Here is a tiny trained network, its code and every weight. The questions are about switching its units off for an input and a class, where a switched-off unit gives its printed mean instead of its output.

import numpy as np


def w(rows, s, z=0):
    codes = np.array(rows[::2]) - 128.0
    scale = np.full(codes.shape[1], s)
    scale[-1] = z or s
    return codes * scale


def norm(h):
    return h / np.sqrt((h * h).mean(-1, keepdims=True) + 1e-5)


def f(y):
    return y / 2 * (1 + np.tanh(0.7978845608 * (y + 0.044715 * y**3)))


def log_softmax(a):
    a = a - a.max(-1, keepdims=True)
    return a - np.log(np.exp(a).sum(-1, keepdims=True))


def net(x, mask):
    res = np.array(x, float).reshape(1, 3) / 4 @ E
    u = 0
    for l in range(2):
        y = f(norm(res) @ A[l][:, :-1].T + A[l][:, -1])
        res = res + np.where(mask[u : u + 3], y, B[l][:, -1]) @ B[l][:, :-1]
        u += 3
    return log_softmax(norm(res)[-1] @ U[:, :-1].T + U[:, -1])


A, B = {}, {}
E = w([
[140,172,148,186,9,86,74],'x0',
[143,71,70,200,89,40,69],'x1',
[111,124,129,186,155,214,107],'x2',
],0.011)
A[0] = w([
[210,116,189,89,72,109,149,172],'L0N1',
[126,19,154,29,184,55,163,4],'L0N2',
[103,254,205,126,118,200,186,230],'L0N3',
],0.0099,0.0026)
B[0] = w([
[108,244,87,202,110,119,95,163],'L0N1',
[130,138,255,95,182,128,137,203],'L0N2',
[190,223,49,169,153,155,129,255],'L0N3',
],0.01,0.0094)
A[1] = w([
[61,253,138,61,141,3,82,210],'L1N1',
[70,22,154,176,125,82,28,254],'L1N2',
[57,98,59,132,67,111,88,14],'L1N3',
],0.0054,0.0034)
B[1] = w([
[9,21,152,123,141,170,56,255],'L1N1',
[177,68,124,70,72,183,195,253],'L1N2',
[143,77,121,107,67,175,132,125],'L1N3',
],0.011,0.0039)
U = w([
[145,121,111,174,142,95,201,2],'0',
[187,70,111,170,19,154,102,254],'1',
[139,136,94,109,135,94,142,2],'2',
[191,10,42,114,151,175,206,34],'3',
[117,89,222,48,167,135,161,237],'4',
[186,195,89,153,177,222,168,253],'5',
[54,100,158,108,137,54,79,88],'6',
[116,233,115,180,77,101,65,124],'7',
],0.012,0.0045)

Each question gives the input, the list of numbers given to net, and the class t.
The units are the neurons (one row each of A and B). Each row of codes is followed by its name. A weight is (code - 128) times the scale printed after its matrix; where a second scale follows, it is the last column's (A, B and U).
mask holds one flag per neuron, layer by layer. A switched-off neuron (its flag False) gives its mean, the last column of its row in B, instead of its output. The means were averaged over made-up inputs and are rounded, as every weight is.
A unit's drop is (log p(t) with every unit on - log p(t) with that unit switched off) / (log p(t) with every unit on - log p(t) with every unit switched off).
The circuit of an input: a set's keep is (log p(t) with only the set's units on - log p(t) with every unit switched off) / (log p(t) with every unit on - log p(t) with every unit switched off). Starting from all 6 units, units are removed one at a time, each time the one whose removal leaves the highest keep (on an exact tie, the one counted first), for as long as the keep stays at least 0.8.
circuit, biggest first: the units of the circuit, biggest drop first
k most important neurons: the k neurons with the biggest drops, biggest first
top k neurons in layer l: the k neurons of layer l with the biggest drops, biggest first
drop when u is switched off: that unit's drop, to one decimal
input [-2,1,-5], class 4: 2 most important neurons	[L0N2 L0N3]
input [-3,2,7], class 3: 3 most important neurons	[L0N3 L0N2 L0N1]
input [-2,5,4], class 3: circuit, biggest first	[L0N3 L1N2]
input [-4,2,2], class 4: circuit, biggest first	[L0N3]
input [4,1,0], class 1: top 2 neurons in layer 1	[L1N2 L1N3]
input [4,2,1], class 1: circuit, biggest first	[L0N3 L1N2]
input [-7,0,4], class 4: 3 most important neurons	[L0N3 L0N1 L0N2]
input [-3,3,-8], class 4: top 2 neurons in layer 0	[L0N2 L0N3]
input [-2,6,1], class 3: 2 most important neurons	[L1N2 L0N3]
input [3,0,-8], class 6: 2 most important neurons	[L1N1 L0N3]
input [3,1,5], class 1: 2 most important neurons	[L0N3 L0N1]
input [3,1,2], class 1: 2 most important neurons	[L0N3 L0N2]
input [-3,5,7], class 3: 2 most important neurons	[L0N3 L1N2]
input [-8,1,-4], class 4: top neuron in layer 0	[L0N2]
input [-3,1,4], class 3: circuit, biggest first	[L0N3 L0N2]
input [1,6,-7], class 6: 2 most important neurons	[L1N1 L0N1]
input [0,0,-7], class 6: 2 most important neurons	[L0N1 L1N1]
input [4,1,-8], class 6: 2 most important neurons	[L1N1 L0N3]
input [-6,4,3], class 4: 2 most important neurons	[L0N3 L0N2]
input [3,-5,-6], class 7: circuit, biggest first	[L0N1]
input [-3,5,6], class 3: top 2 neurons in layer 0	[L0N3 L0N1]
input [3,2,7], class 1: drop when L0N1 is switched off	0.0
input [-6,5,-8], class 4: drop when L0N2 is switched off	0.3
input [3,2,6], class 1: drop when L0N3 is switched off	1.0
input [-6,7,-7], class 4: drop when L0N2 is switched off	0.4
